arr =
[[-20  34   8  -4]
 [  0   6  -4   8]
 [  0   1  -1   1]
 [  0   1   0   1]
 [  1 -42  13 -16]
 [-17  26  21 -34]]
Indices start at 1.
row 1 col 1	-20
row 4 col 4	1
row 2 col 4	8
row 1 col 3	8
row 2 col 1	0
row 4 col 1	0
row 5 col 1	1
row 6 col 3	21
row 4 col 2	1
row 3 col 2	1
row 5 col 2	-42

B =
26,30,45,44
28,32,30,35
22,30,38,42
23,30,37,40
23,40,34,52
38,40,56,57
29,32,58,54
7,36,54,73
15,43,39,67
37,38,67,64
45,48,65,71
9,51,44,86
37,37,56,55
Rows and columns are counted from 1.
(1, 1) => 26
(11, 4) => 71
(13, 3) => 56
(6, 3) => 56
(12, 2) => 51
(10, 4) => 64
(6, 2) => 40
(11, 2) => 48
(4, 4) => 40
(3, 3) => 38
(10, 1) => 37
(12, 1) => 9
(9, 3) => 39
(5, 1) => 23
(5, 2) => 40

x =
[[ 12  -5 -30  34   8  -3   5  36 -31 -32  11   5   9  40  26]
 [-31 -13  -8 -14  -1   7   2 -11  25  -2 -22  19 -24  -5 -26]
 [ 19  16  25  -5   1   1   1  -8   4  22  13 -11  16 -14   7]
 [-19  -5   3   0   1  21   1 -10  30  13 -11  12 -19   2 -11]
 [-19 -12 -15 -10   2  -8   6   5   4 -18 -13  21 -10   2 -18]]
Indices start at 1.
(1, 1) -> 12
(2, 11) -> -22
(3, 8) -> -8
(1, 15) -> 26
(2, 10) -> -2
(2, 8) -> -11
(5, 13) -> -10
(3, 7) -> 1
(4, 8) -> -10
(5, 5) -> 2
(5, 14) -> 2
(4, 4) -> 0
(4, 2) -> -5
(1, 13) -> 9
(2, 5) -> -1
(4, 3) -> 3
(3, 3) -> 25
(2, 9) -> 25
(2, 2) -> -13
(4, 14) -> 2
(5, 12) -> 21
(4, 9) -> 30
(5, 8) -> 5
(1, 7) -> 5
(4, 6) -> 21
(3, 9) -> 4
(2, 12) -> 19

W = ((-15, 27, -27, -20, -35, -35, 25, 23, -29, 18, 29), (25, 5, 14, 25, 12, 18, -6, -13, 7, 3, -17), (-42, -37, -22, -33, -7, -19, -30, 16, 7, -32, -19), (18, 2, 24, 25, 21, 15, -3, -5, 8, 6, -13), (25, 24, 15, 27, 4, 10, 24, -20, -2, 23, 17))
Indices start at 1.
(1, 1) => -15
(4, 10) => 6
(3, 3) => -22
(1, 9) => -29
(2, 7) => -6
(4, 3) => 24
(3, 1) => -42
(2, 8) => -13
(4, 7) => -3
(3, 6) => -19
(5, 6) => 10
(3, 10) => -32
(2, 1) => 25
(5, 8) => -20
(1, 7) => 25
(1, 2) => 27
(3, 9) => 7
(2, 10) => 3
(2, 3) => 14
(1, 11) => 29
(4, 11) => -13
(5, 5) => 4
(2, 9) => 7
(1, 5) => -35
(3, 7) => -30

m =
[[ -2 -23  15 -16   9  30 -41  10  17 -12 -38  38]
 [-14   4 -14 -14  -3  11  -7   2 -11   8  -9  15]]
Indices start at 1.
(1, 1) = -2
(2, 5) = -3
(1, 7) = -41
(1, 8) = 10
(2, 6) = 11
(1, 9) = 17
(1, 2) = -23
(2, 12) = 15
(1, 4) = -16
(1, 10) = -12
(1, 11) = -38
